Each row of numbers stands for one object and depends on some of the facts below. Use the named rows to name the rest.

There are 2 kinds of fact about the objects: Ω, ρ.
belek Ω fluris,klipligen
biflo Ω travar,boklim
bizas Ω dazam
bradregrun Ω vofe,sudur
bretam Ω romi,skepu
brinutral Ω fluris,boklim
brisa Ω belek
brosik Ω fistas
broske Ω dazam
brubonum Ω paklal
buli Ω diful,boklim
diful Ω dazam,fuflile,pugrel
doklur Ω dazam,broske
doli Ω kavu
drebru Ω pagides,sudur
drerik Ω boklim,paklal
drobi Ω vistok,broske
druskelas Ω skepu,fluplo
fave Ω boklim
febrin Ω fuflile
flelik Ω gonal,stirok,skuris
foflo Ω travar
fugor Ω brisa,boklim
gabremir Ω boklim
gonal Ω boklim,sudur
grabubres Ω modro
guno Ω druskelas
klipligen Ω dazam,gonal
kolok Ω modro
kupa Ω vimak,kloplim,nastim,sudur
lagil Ω zukim,fuflile
ledro Ω gonal,nekler
letenal Ω dazam
lilural Ω zunu
lolal Ω lagil
mekor Ω kloplim
mesi Ω boklim
mifil Ω boklim
moreklo Ω brutrir
motar Ω kolok
mukin Ω bizas
muskin Ω rabu,vepok,fuflile
muskir Ω pligraflon
nastes Ω druskelas
nidrek Ω fluplo
pagides Ω gonal,travar
paklal Ω modro,boklim
pleti Ω boklim
plifu Ω visen
pligraflon Ω travar
plomitre Ω draru
pluzos Ω mostes,motar
pugrel Ω boklim
rabil Ω foflo
rege Ω ledro
rimi Ω plifu
skiskegu Ω bizas,druskelas
skitu Ω gaplal,brutrir
stirok Ω boklim
sudur Ω dazam,fuflile
tedun Ω dati
togrel Ω travar
tople Ω broske
trimam Ω lada
trore Ω brisa
truflo Ω stirok
tukli Ω lada
varor Ω foflo,romi,pugrel
vimak Ω sudur
visen Ω boklim
vistok Ω stirok
vofe Ω gonal
ziki Ω klipligen
zuka Ω kodrun,broske,pugrel
{belek,boklim,doli,pugrel,rabil,sudur,togrel,tople,traflun} ρ ziflar
{biflo,brinor,fistas,mesi,truflo} ρ muskin
{bizas,lada,stutri,varor} ρ travar
{bradregrun,brosik} ρ skofa
{brare,fluris} ρ plomitre
{brinutral,fugor,linomi,pleti,skuris} ρ ziki
{brisa,siplibra} ρ diful
{bromul,fluplo,gabremir,kloplim,lolal,pligraflon,zuka} ρ bretam
{brutrir,floflen} ρ flosostur
{buli,drerik,libre} ρ kupa
{draru,fave,nekler,stusutur} ρ stirok
{drobi,mukin,rege,vesom} ρ klavenul
{febrin,kudro,nidrek} ρ vistok
{flelik,grizu,plifu} ρ sebunus
{fleplal,fuflile,pagides,rabu,skitu} ρ drebru
{foflo,lagil,visen} ρ druskelas
{gonal,kepluk} ρ dati
{grabubres,mifil} ρ gaplal
{gregri,romi,vofe} ρ bragin
{guno,klavar,kodrun,ledro,modro,trore} ρ brubonum
{kavu,paklal,skiskegu,zubalin} ρ saruk
{klipligen,ploman} ρ vepok
{letenal,ragririm} ρ kolok
{lilural,mekor} ρ broske
{moreklo,motar,skepu,vibratrel,zukim} ρ zunu
{mostes,nastim,skotrus,tukli} ρ doklur
{nastes} ρ dazam
{pluzos,rimi,tedun} ρ gruli
{trimam,vimak} ρ muskir

Named rows:
[ 0.08  0.05 -1.88 -0.10 -0.55 -0.65  1.61 -1.20  0.89 -0.19  0.24  2.09
  0.29  0.41  0.48 -0.63  1.31  0.88 -0.11  0.07  0.28  0.49  0.01 -0.39
  0.74  0.58 -0.50  0.11  0.30  1.07  1.95  0.86  0.33 -0.98 -0.36 -1.37
 -0.25 -0.71 -0.50 -1.19  0.71  0.34  0.34] -> stusutur
[ 0.34 -0.57 -1.01  1.55  1.33 -0.32  2.17  1.16 -0.44  0.84 -0.49  2.18
  1.36  0.93 -1.18 -3.70  1.94  1.33 -2.92 -1.51 -0.55  0.46 -1.04  0.12
  1.10 -0.97  0.06  0.55  1.05  1.07  0.42  1.26  1.72 -0.47 -0.34 -0.73
 -0.59 -1.26 -0.24  0.27  0.98  0.35  1.25] -> zunu
[ 1.03  1.92 -1.46 -0.45  0.08  0.60  1.36 -1.50  0.58 -0.24  0.95  3.44
 -0.50  0.90  0.40 -1.13  0.17  0.58 -0.74 -1.89  0.53  1.47  0.41 -0.27
  0.09  1.62 -1.01  1.13 -0.84  0.85  1.92 -0.19  0.24  0.30  0.78 -1.16
 -0.20 -0.53 -0.51 -1.97  1.25  1.01  0.94] -> vibratrel
[ 0.52  1.57  0.47 -1.77 -0.40 -0.92 -0.13 -0.44 -0.93 -0.04 -0.33 -0.63
  0.07 -0.19 -0.10  0.53 -1.12 -0.52  0.83  1.89 -0.55 -1.63  0.27  0.77
 -1.29  1.27  0.17 -1.51  2.31  0.62  0.95 -0.06 -0.16 -0.79  0.24  1.78
  0.61  0.45  1.36 -0.98  1.09 -0.14 -1.53] -> trore
[ 1.28  4.46  2.43  1.03  1.62  0.25  0.44  1.95 -1.16  1.19 -0.77 -0.96
 -0.05  1.27 -2.75 -1.61 -2.30  0.11 -2.13 -0.39 -0.53 -1.87  0.69  0.43
 -1.80  0.97  1.23 -2.08  1.94  0.63 -1.29  0.37 -0.19  0.41  0.96  2.97
  1.21 -1.52  2.97 -1.35  2.19  0.31  0.74] -> brubonum
[ 1.36  3.77 -1.50  0.08  0.15 -0.28  1.43 -1.43  1.82  0.12  0.87  2.37
 -0.65  0.96  0.08 -0.66 -0.82  0.90 -0.71 -0.72  0.66  0.50  1.22 -0.40
  0.60  2.00 -0.17 -0.58  0.08  1.48  1.93  0.53 -0.39 -0.13  1.27 -0.54
  0.14 -1.70  0.60 -2.93  2.31  1.06  0.82] -> kodrun
[ 0.30 -0.78  1.62  1.22  1.59  0.70 -0.33  2.34 -0.51  0.49 -0.29 -2.78
  0.49 -0.03 -1.23 -1.94 -1.18  0.64 -1.35 -0.32 -1.32 -1.05 -0.05  0.91
 -0.18 -1.85  1.11  0.23  0.06 -1.04 -1.80  0.01  0.41  1.51 -1.16  1.94
 -1.10 -0.12  0.76  2.11 -0.72 -1.16  0.04] -> kupa
[-0.84  1.39  2.29  1.26 -0.70  0.96 -3.68  1.16 -2.27 -0.35 -1.70 -0.47
 -0.91  0.52  0.50  5.34  0.73 -2.50  1.03 -0.32  1.63 -0.61  1.19  0.03
 -0.99  0.99 -0.36  0.28 -0.03  0.53 -1.48  0.35 -0.48 -2.25  1.44 -0.79
  0.37  0.72 -1.70  3.79 -2.17  0.11  1.09] -> drerik
[ 0.27  1.53  0.44 -1.38  0.05  1.33  0.04 -0.78 -0.59 -0.11  0.68  0.83
 -0.50  0.33 -0.14 -0.10 -1.40 -0.03  0.38 -0.81  0.01  0.03  0.23  0.58
 -2.47  1.34 -0.69  0.39 -0.40 -0.17  1.10 -1.53 -0.54  1.24  0.10  1.19
  0.96  0.63  1.14 -1.74  1.06  0.24 -0.05] -> brosik
[ 1.04 -0.35  0.26 -1.18  0.06 -0.07 -0.87  0.08  0.18  0.08  0.37 -2.17
 -0.49 -1.01  1.13  0.57 -1.42 -0.08  0.95  1.16 -0.59 -1.01  1.08  0.72
 -0.50 -0.44  0.26  0.59 -0.32 -1.11 -0.54 -0.80  0.14  1.19 -0.51  0.57
 -1.15  0.92 -0.36  1.19 -0.68 -1.06 -1.34] -> mukin
[ 0.49  1.25 -0.32  2.09  1.80  1.10  2.18  1.01  0.35  0.79  0.18  2.61
 -0.04  2.30 -1.80 -3.40  0.32  1.73 -2.91 -2.91  0.09  0.96 -0.14 -0.39
  0.14 -0.05  0.16  0.44 -0.47  1.11  0.60  0.81  0.68  0.74 -0.17 -0.04
  0.29 -1.75  0.87 -1.21  1.28  0.89  2.82] -> klavenul
[-0.31 -0.12 -1.98 -0.14 -0.81 -0.46  1.71 -0.98  0.87 -0.24  0.09  2.46
  0.33  0.20  0.40 -0.58  1.37  0.65 -0.20  0.15  0.28  0.66  0.04 -0.29
  0.87  0.68 -0.54  0.15  0.71  1.15  2.16  0.97  0.36 -0.92 -0.27 -1.47
  0.06 -0.62 -0.55 -1.06  0.68  0.39  0.18] -> vesom
[ 1.48 -0.09 -2.03 -0.08  0.01  0.48  0.07 -0.75  1.69 -0.47  0.32  0.61
 -0.67  0.55  0.84 -0.22  0.43  0.83  0.71 -0.54  0.16  0.13  1.37 -0.14
  1.98  0.09 -0.21  1.02 -1.55  0.57  1.51  1.42 -0.47 -0.08  0.42 -1.42
 -1.52 -1.61 -0.88  0.67  0.01 -0.03  0.26] -> zubalin
[ 1.79 -1.77  0.04 -2.36 -1.08 -0.94  0.20  0.78 -0.10  0.27  0.91 -2.06
 -0.10 -0.96 -0.26  0.84 -1.23 -0.48  1.97  1.76 -0.76 -0.64 -1.58 -1.27
  1.09  0.31  0.69  0.76 -0.32 -0.43 -1.43 -0.51 -0.04  0.34 -1.19  1.55
  0.38  2.42  0.81 -0.51 -0.09 -1.14 -1.48] -> lolal
[ 1.76  0.56  3.72  1.04 -2.00 -0.75 -3.00  1.90 -1.76  0.21 -2.12  0.40
 -1.55 -0.81 -0.74  6.00 -0.45 -4.17  1.78 -2.78  1.51 -0.78  0.39 -1.99
  0.55  1.61  0.22  1.09 -2.39  0.18 -1.59  0.29 -0.70 -1.57  1.18 -0.23
  1.05  0.82 -1.21  1.18 -2.62  0.55  1.43] -> gabremir
[ 1.30 -1.71 -1.09  1.44  1.39  0.04  2.44  2.01  1.08  1.10 -0.16 -0.17
  1.22  1.11 -0.46 -2.44  0.87  1.02 -1.88  0.02 -0.92  0.83 -1.09 -0.96
  3.26 -1.48  1.24 -0.25 -0.61  0.00 -2.00  2.24  1.44 -0.03 -1.22 -0.64
 -1.16 -1.58  0.05 -0.82  0.71 -0.39  2.38] -> flosostur
[ 0.61  1.86  0.25 -2.00  0.22  1.42  0.29 -0.51 -0.98 -0.20  0.69  0.76
 -0.74  0.55 -0.13 -0.39 -1.56 -0.02  0.79 -0.42 -0.09  0.09  0.50  0.63
 -3.13  1.46 -0.50  0.94 -0.30  0.18  1.17 -1.36 -0.18  0.97 -0.24  1.41
  0.63  1.11  1.44 -1.35  1.35 -0.11 -0.36] -> nidrek
[ 0.48  1.56 -1.61 -0.22  0.10  0.77  1.64 -1.34  1.03 -0.12  1.07  3.17
 -0.52  1.20  0.15 -0.83  0.10  1.01 -0.51 -1.63  0.72  1.27  0.65 -0.37
  0.04  1.49 -0.78  1.29 -1.10  1.07  2.23  0.03 -0.09  0.47  0.09 -0.87
  0.22 -0.55  0.04 -2.18  1.28  0.79  1.12] -> draru

Rows to name:
No name comes twice in this set of rows, the named rows included.
[-0.66  0.60  5.11  3.15 -0.20  0.10 -0.88  3.82 -4.61  1.33 -3.82  1.46
  0.72 -0.03 -1.69  3.62  0.79 -3.82 -1.77 -2.82  0.41 -0.69 -0.50 -0.72
 -1.90  0.36  0.63 -0.97  0.18 -0.12 -2.96  1.05  1.24 -2.32 -0.32  0.23
  1.29  0.08 -0.21 -0.22 -1.70  0.87  3.74]	stirok
[ 1.08 -0.35  1.76  2.12 -1.09 -1.25  1.83  0.90 -0.08 -0.58 -1.73  2.58
  0.90  0.05  3.07  5.82  1.15 -4.57  0.64 -0.58  1.20  2.32 -0.09 -2.65
  3.11  0.60  0.57 -0.68 -2.59 -0.59 -2.32  1.23  0.13 -2.64  0.66 -2.47
  0.60 -1.79 -2.37 -2.14 -1.43  1.43  2.38]	boklim

Now the same objects, written a new way:
Named rows:
[-0.14 -1.88 -0.24 -3.34  5.76 -0.07 -2.65  1.38 -2.44  1.64  0.20  1.23
 -1.80  0.26] -> pugrel
[ 0.42 -0.38  0.56 -0.86  4.21 -0.81 -1.76  2.58 -3.10 -1.92  0.74  0.34
 -2.41 -4.81] -> brutrir
[ 0.43 -3.09  1.30 -2.43  2.68  0.26 -2.62  2.03 -3.20 -1.16 -0.48  3.34
 -0.45  0.45] -> rabil
[ 0.13 -1.19  4.11 -3.98  3.33  1.30 -2.51  0.72 -1.02  0.47  0.41 -0.66
 -0.89 -3.06] -> lada
[-0.24 -3.27  2.75 -2.63  6.33 -1.52 -3.11  0.85 -2.67 -2.28  0.43 -1.17
  0.11 -0.84] -> travar
[ 0.41 -3.29  1.15 -2.68  2.52  0.04 -3.08  2.37 -3.30 -1.61 -0.42  3.39
 -0.37  0.28] -> togrel
[-0.19 -1.63  1.66 -2.52  0.89  0.21 -2.56  1.44 -1.55  1.35 -0.32 -0.41
 -0.51 -3.08] -> linomi
[-1.50 -2.28 -0.59 -4.65  1.73 -1.23 -2.11  3.44 -0.97  2.07 -0.05 -1.06
 -0.67 -1.36] -> ziki
[ 0.48 -1.87  2.23 -2.80  2.68  0.66 -1.82  1.99 -1.06  0.82  0.40  1.21
 -0.80 -2.94] -> floflen
[-1.14 -1.63 -0.05 -2.05  1.48  2.07 -1.05  4.25 -1.28  0.95  1.88 -0.07
 -0.64 -0.89] -> skiskegu
[ 0.17 -2.76 -0.69 -4.13  2.77 -0.36 -2.34  4.18 -1.68  1.94  1.14  1.81
 -0.32 -1.18] -> flelik
[-0.81 -3.08 -0.15 -4.74  3.96  0.25 -0.68  2.39 -2.83  0.97  1.63  1.69
 -0.41 -1.81] -> ledro
[ 0.42 -1.80  1.91 -2.42  2.76  0.80 -1.93  1.99 -1.38  0.16  0.36  0.92
 -0.91 -2.93] -> grizu
[ 2.31 -1.49 -1.20 -4.09  4.30 -0.45 -2.26  3.49 -1.93  1.59  1.44  1.40
 -0.11 -0.92] -> mesi
[-0.08 -2.40  1.80 -3.55  2.64  1.10 -0.10  1.44 -2.75  0.54  1.01  1.95
 -0.54 -3.77] -> klavar
[-1.65 -2.29  0.15 -4.80  2.49  0.12 -1.30  4.91 -0.04  0.84  1.34  0.36
 -1.22 -1.39] -> doklur
[ 0.64 -1.74  1.95 -2.61  2.16  1.00 -1.79  2.16 -0.97  0.36  0.55  0.96
 -0.93 -2.96] -> brare
[ 1.00 -2.47 -0.51 -2.66  4.98 -0.61 -2.92  1.87 -1.61  3.49  1.44  1.03
 -0.47 -1.73] -> paklal

Which object is each row?
No name comes twice in this set of rows, the named rows included.
[ 0.64 -2.11  0.47 -1.31  4.39  0.37 -2.21  0.47 -0.54  2.05  1.19  1.00
 -0.55 -3.01]	mostes
[ 0.71 -3.39  0.49 -2.03  1.44  0.33 -2.53  3.81 -2.53  1.20  1.17  2.11
  0.33 -0.44]	varor
[-2.79 -2.07 -1.39 -4.23  4.73  1.11 -1.78  1.67 -0.15 -1.40  0.28  1.38
 -1.80 -0.26]	sudur
[ 1.35 -2.80 -0.44 -1.54  3.92 -0.12 -2.07  1.99 -0.56  3.79  1.19  2.43
 -0.47 -2.34]	grabubres
[-0.26 -3.16  2.10  0.62  3.51  3.16 -2.28  2.20 -2.10 -0.16  2.21 -2.27
 -1.56 -1.39]	skepu
[ 0.33 -1.82  3.65 -2.86  3.67  0.22 -1.36  1.76 -0.55  0.38  0.05  0.08
 -0.87 -3.05]	dati
[ 0.29 -1.39  1.90 -2.69  2.55  1.33 -1.84  1.40 -1.42  0.29 -0.78  2.78
 -1.75 -1.56]	traflun
[-1.67 -1.87  0.54 -3.67  5.66  1.74 -2.81  2.12 -0.93 -0.94 -0.78  0.08
 -0.29 -3.31]	kloplim
[-0.96 -2.89 -0.65 -3.90  4.07 -0.68 -1.52  4.07 -0.22  0.83  0.81  0.91
 -0.73 -1.04]	diful
[ 1.51 -2.47  0.18 -1.13  2.31  0.05 -2.52  4.22 -2.79 -1.40  0.86  2.50
 -2.99 -4.61]	moreklo
[-0.99 -2.76  1.70 -0.66  1.58  2.55  0.81  3.24 -3.14  1.27  1.79  0.55
 -0.31 -1.50]	guno

The same objects again, as new rows of numbers:
Named rows:
[ 4.64 -0.24  2.87  2.34 -0.44 -1.09 -2.10  0.14  0.22  0.35 -1.38 -4.86
 -1.59 -0.93] -> varor
[ 0.87  0.02 -0.73  4.46  0.34 -1.40 -2.20 -0.70  0.61  0.49 -4.13 -5.61
  3.09  1.00] -> pligraflon
[ 4.92 -0.49  4.26  1.96 -0.34 -1.44 -1.65 -1.04 -1.62  1.85 -2.16 -3.74
 -1.87 -2.87] -> rabu
[ 5.43 -0.24  4.16  2.44 -1.51 -1.51 -2.33  0.92 -0.04  1.52 -0.58 -5.89
 -2.46 -1.05] -> guno
[ 4.69 -0.61  3.16  1.93  0.31 -1.34 -2.98  0.34  0.01  1.63 -0.66 -5.63
 -2.20 -2.06] -> truflo
[ 5.01 -0.79  3.32  1.83 -0.01 -1.49 -2.46 -0.17 -0.07  0.95 -1.48 -4.95
 -1.93 -1.64] -> brosik
[ 4.52 -0.70  4.26  1.81  0.33 -1.53 -2.34 -1.06 -1.65  2.26 -1.99 -3.93
 -1.63 -3.34] -> nekler
[ 4.05 -1.97  1.42  2.43 -0.20 -2.86 -2.36 -0.88 -3.10  4.48 -4.62 -5.31
  0.43 -1.03] -> fluplo
[ 4.96 -0.63  3.33  1.95 -0.09 -1.32 -2.52 -0.07 -0.18  1.09 -1.41 -4.96
 -1.99 -1.56] -> tedun
[ 4.99  0.09  3.13  3.75 -2.15 -0.93 -2.11  0.82 -0.30  3.45 -0.74 -5.47
 -2.41 -0.67] -> kolok
[ 4.80 -1.77  0.15  2.18  0.14 -1.50 -0.28  1.05  0.77  0.30 -0.31 -5.64
 -2.82 -2.83] -> paklal
[ 7.29 -2.63  2.38 -0.18  1.07  0.84 -2.20  0.87  1.26  2.15  0.03 -2.05
  1.63 -0.25] -> tople
[ 5.28 -0.65  3.45  2.13 -0.62 -1.52 -2.44  0.29 -0.16  1.41 -1.31 -5.25
 -1.91 -1.45] -> nidrek
[ 1.61  1.72  2.92  4.83 -0.71  0.28 -1.32 -0.82 -0.45  1.95 -1.47 -3.20
  0.54 -1.92] -> travar
[ 4.76  1.76  2.44  3.25 -1.10 -0.27 -2.35  0.59 -0.51  2.86 -0.16 -5.19
 -2.70 -1.56] -> brubonum
[ 4.37 -1.78  0.15  1.83  0.89 -1.26 -0.64  0.64  0.80  0.06 -0.44 -5.30
 -2.58 -3.03] -> drerik
[ 5.06 -1.10  3.47  2.17  1.60 -1.54 -4.18 -1.94  1.00  0.53 -2.06 -4.63
 -3.94 -2.18] -> bradregrun
[ 4.82 -0.67  4.16  1.89 -0.35 -1.62 -1.79 -0.76 -1.67  1.91 -2.16 -3.85
 -1.44 -2.90] -> romi

Rows to name:
No name comes twice in this set of rows, the named rows included.
[ 4.60 -0.55  3.37  1.95  0.59 -1.26 -3.17 -0.27  0.04  1.46 -1.14 -5.32
 -2.11 -1.93]	rege
[ 2.89 -3.27 -3.71  2.23  2.00 -2.33 -0.61  0.27 -0.44  1.94 -2.82 -6.43
 -0.83 -1.76]	gabremir
[ 4.30 -1.61  0.14  1.61  1.13 -1.09 -0.77  0.43  0.72 -0.31 -0.60 -4.91
 -2.66 -2.59]	buli
[ 5.62 -0.62  4.14  2.30 -0.74 -1.47 -1.74 -2.04 -1.10  0.42 -3.13 -2.66
 -3.43 -1.84]	fuflile
[ 3.75  0.80  1.46 -1.45  2.02  2.06 -3.05  2.20 -2.15  0.71  0.81 -3.90
 -1.04  3.79]	broske
[ 7.21 -2.88  2.87  0.75  1.28  0.23 -3.03  0.15  1.78  3.38 -0.03 -2.84
  0.97 -2.00]	belek
[ 3.92  0.23  2.82 -0.18  1.47  0.90 -2.46  0.15 -2.94  1.77 -0.81 -2.75
 -1.26  0.43]	dazam
[ 3.97 -2.16 -1.09  1.72  1.48 -1.22 -0.01  0.77  1.13 -0.35 -0.11 -5.44
 -2.85 -3.65]	visen
[ 5.83 -0.75  3.13  2.41 -0.53 -1.38 -2.48 -1.39  0.46 -0.64 -2.59 -3.61
 -3.91 -0.37]	febrin
[ 3.78 -1.63 -0.22  1.37  0.68 -1.89 -2.75  0.38 -1.96  2.63 -3.44 -6.01
  0.38  1.62]	zuka
[ 4.81 -1.36  1.79  2.88  0.76  1.04 -1.61 -0.67  3.60  0.43 -0.83 -1.55
  3.35 -1.50]	togrel
[ 3.62  0.62  2.72  3.78 -0.76 -0.25 -2.33  0.12  0.06  2.32 -0.80 -4.68
 -1.53 -0.82]	muskir
[ 3.62 -0.56  2.64 -1.43  4.64  0.32 -5.18  0.00 -0.32  0.28 -0.12 -5.21
 -1.73 -0.22]	klipligen
[ 4.21  0.11  2.94  3.32 -0.68 -0.46 -2.54  0.10 -0.43  3.05 -0.80 -4.81
 -2.20 -1.10]	plomitre
[ 1.71  0.75  2.76  3.18  2.67 -0.22 -4.04 -1.43  2.16 -0.34 -1.09 -5.32
 -0.70 -2.38]	pagides

